Here is a tiny trained network, its code and every weight. The questions are about switching its units off for an input and a class, where a switched-off unit gives its printed mean instead of its output.

import numpy as np


def w(rows, s, z=0):
    codes = np.array(rows[::2]) - 128.0
    scale = np.full(codes.shape[1], s)
    scale[-1] = z or s
    return codes * scale


def norm(h):
    return h / np.sqrt((h * h).mean(-1, keepdims=True) + 1e-5)


def f(y):
    return y / 2 * (1 + np.tanh(0.7978845608 * (y + 0.044715 * y**3)))


def log_softmax(a):
    a = a - a.max(-1, keepdims=True)
    return a - np.log(np.exp(a).sum(-1, keepdims=True))


def net(x, mask):
    res = np.array(x, float).reshape(1, 7) / 4 @ E
    u = 0
    for l in range(3):
        y = f(norm(res) @ A[l][:, :-1].T + A[l][:, -1])
        res = res + np.where(mask[u : u + 6], y, B[l][:, -1]) @ B[l][:, :-1]
        u += 6
    return log_softmax(norm(res)[-1] @ U[:, :-1].T + U[:, -1])


A, B = {}, {}
E = w([
[132,133,136,136,122,142],'x0',
[124,37,184,128,79,155],'x1',
[124,115,114,113,144,105],'x2',
[216,130,117,113,108,81],'x3',
[145,125,173,151,188,128],'x4',
[124,120,119,130,133,124],'x5',
[175,121,103,60,166,253],'x6',
],0.0066)
A[0] = w([
[83,160,152,115,116,60,142],'L0N0',
[181,109,197,178,216,122,32],'L0N1',
[213,135,159,85,135,147,251],'L0N2',
[102,128,26,100,12,127,162],'L0N3',
[171,2,175,130,101,119,9],'L0N4',
[201,161,179,153,79,70,109],'L0N5',
],0.009,0.0017)
B[0] = w([
[174,88,112,168,154,180,232],'L0N0',
[224,143,245,63,135,152,219],'L0N1',
[105,84,27,98,134,72,253],'L0N2',
[188,107,236,90,191,125,253],'L0N3',
[85,156,127,128,1,158,224],'L0N4',
[73,85,55,100,152,67,243],'L0N5',
],0.0094,0.0035)
A[1] = w([
[54,155,157,155,143,187,62],'L1N0',
[47,138,179,150,167,179,125],'L1N1',
[120,169,193,182,96,31,21],'L1N2',
[191,244,96,138,164,89,10],'L1N3',
[102,254,119,105,178,80,90],'L1N4',
[207,167,232,66,139,110,34],'L1N5',
],0.0098,0.0011)
B[1] = w([
[128,158,111,114,148,42,171],'L1N0',
[147,175,82,95,116,21,197],'L1N1',
[163,66,78,192,185,204,204],'L1N2',
[27,165,164,145,2,133,209],'L1N3',
[98,74,253,124,79,207,193],'L1N4',
[243,79,211,94,144,105,252],'L1N5',
],0.0088,0.0047)
A[2] = w([
[138,62,82,108,29,98,219],'L2N0',
[151,187,76,76,155,229,119],'L2N1',
[182,139,67,104,107,189,135],'L2N2',
[121,78,115,234,171,122,6],'L2N3',
[107,213,171,172,1,209,255],'L2N4',
[68,160,127,81,164,28,65],'L2N5',
],0.0088,0.00089)
B[2] = w([
[99,250,174,140,196,126,253],'L2N0',
[168,13,50,236,121,121,178],'L2N1',
[82,109,101,191,173,87,167],'L2N2',
[154,84,27,51,122,200,194],'L2N3',
[2,57,150,112,105,133,233],'L2N4',
[123,188,82,58,139,80,180],'L2N5',
],0.0092,0.0046)
U = w([
[2,126,167,158,43,159,148],'0',
[133,55,9,208,133,165,104],'1',
[96,109,129,102,123,95,252],'2',
[181,118,175,129,110,128,118],'3',
[92,202,81,100,129,46,6],'4',
],0.0081,0.0024)

Each question gives the input, the list of numbers given to net, and the class t.
The units are the neurons (one row each of A and B). Each row of codes is followed by its name. A weight is (code - 128) times the scale printed after its matrix; where a second scale follows, it is the last column's (A, B and U).
mask holds one flag per neuron, layer by layer. A switched-off neuron (its flag False) gives its mean, the last column of its row in B, instead of its output. The means were averaged over made-up inputs and are rounded, as every weight is.
A unit's drop is (log p(t) with every unit on - log p(t) with that unit switched off) / (log p(t) with every unit on - log p(t) with every unit switched off).
The circuit of an input: a set's keep is (log p(t) with only the set's units on - log p(t) with every unit switched off) / (log p(t) with every unit on - log p(t) with every unit switched off). Starting from the 12 units with the biggest drops (on a tie, the unit counted first), units are removed one at a time, each time the one whose removal leaves the highest keep (on an exact tie, the one counted first), for as long as the keep stays at least 0.8.
circuit, biggest first: the units of the circuit, biggest drop first
most important unit: the unit with the biggest drop
k most important neurons: the k neurons with the biggest drops, biggest first
top k neurons in layer l: the k neurons of layer l with the biggest drops, biggest first
input [3,-1,-6,-4,7,7,-5], class 3: circuit, biggest first => L0N1, L1N5
input [2,-4,6,8,5,2,2], class 4: circuit, biggest first => L0N2, L1N3, L2N0
input [1,2,1,0,4,4,8], class 1: circuit, biggest first => L0N3, L2N1
input [-3,1,4,3,0,1,8], class 1: most important unit => L2N1
input [6,-4,-5,2,-1,-4,7], class 1: 2 most important neurons => L2N1, L0N2
input [8,1,-2,8,3,-2,8], class 1: 2 most important neurons => L0N2, L2N1
input [-4,5,-1,1,4,-3,-5], class 0: 2 most important neurons => L0N4, L0N3
input [-7,-5,-3,3,-8,0,5], class 3: circuit, biggest first => L0N3, L1N5
input [4,6,-5,5,-4,-7,6], class 0: circuit, biggest first => L0N4, L2N4
input [2,-5,1,-1,5,7,3], class 0: circuit, biggest first => L1N3, L0N3
input [-5,-1,-2,6,4,7,2], class 4: top 2 neurons in layer 0 => L0N2, L0N3
input [1,3,7,-6,-6,7,-3], class 3: 3 most important neurons => L0N3, L0N5, L0N2
input [-6,-8,-6,6,-5,4,-4], class 0: 2 most important neurons => L1N3, L1N4
input [-4,1,2,-5,-5,-2,7], class 1: circuit, biggest first => L2N1
input [2,1,8,-7,-1,6,-8], class 1: circuit, biggest first => L1N2, L2N3
input [2,2,-3,-6,-3,6,5], class 4: 2 most important neurons => L1N1, L1N0
input [-5,3,2,7,-5,2,5], class 4: 2 most important neurons => L0N2, L0N1
input [0,-4,-8,-4,8,-2,-1], class 3: 2 most important neurons => L0N1, L1N5
input [6,7,-6,-8,-5,4,4], class 4: top 2 neurons in layer 0 => L0N1, L0N0
input [7,-6,2,4,-8,2,1], class 3: circuit, biggest first => L0N3
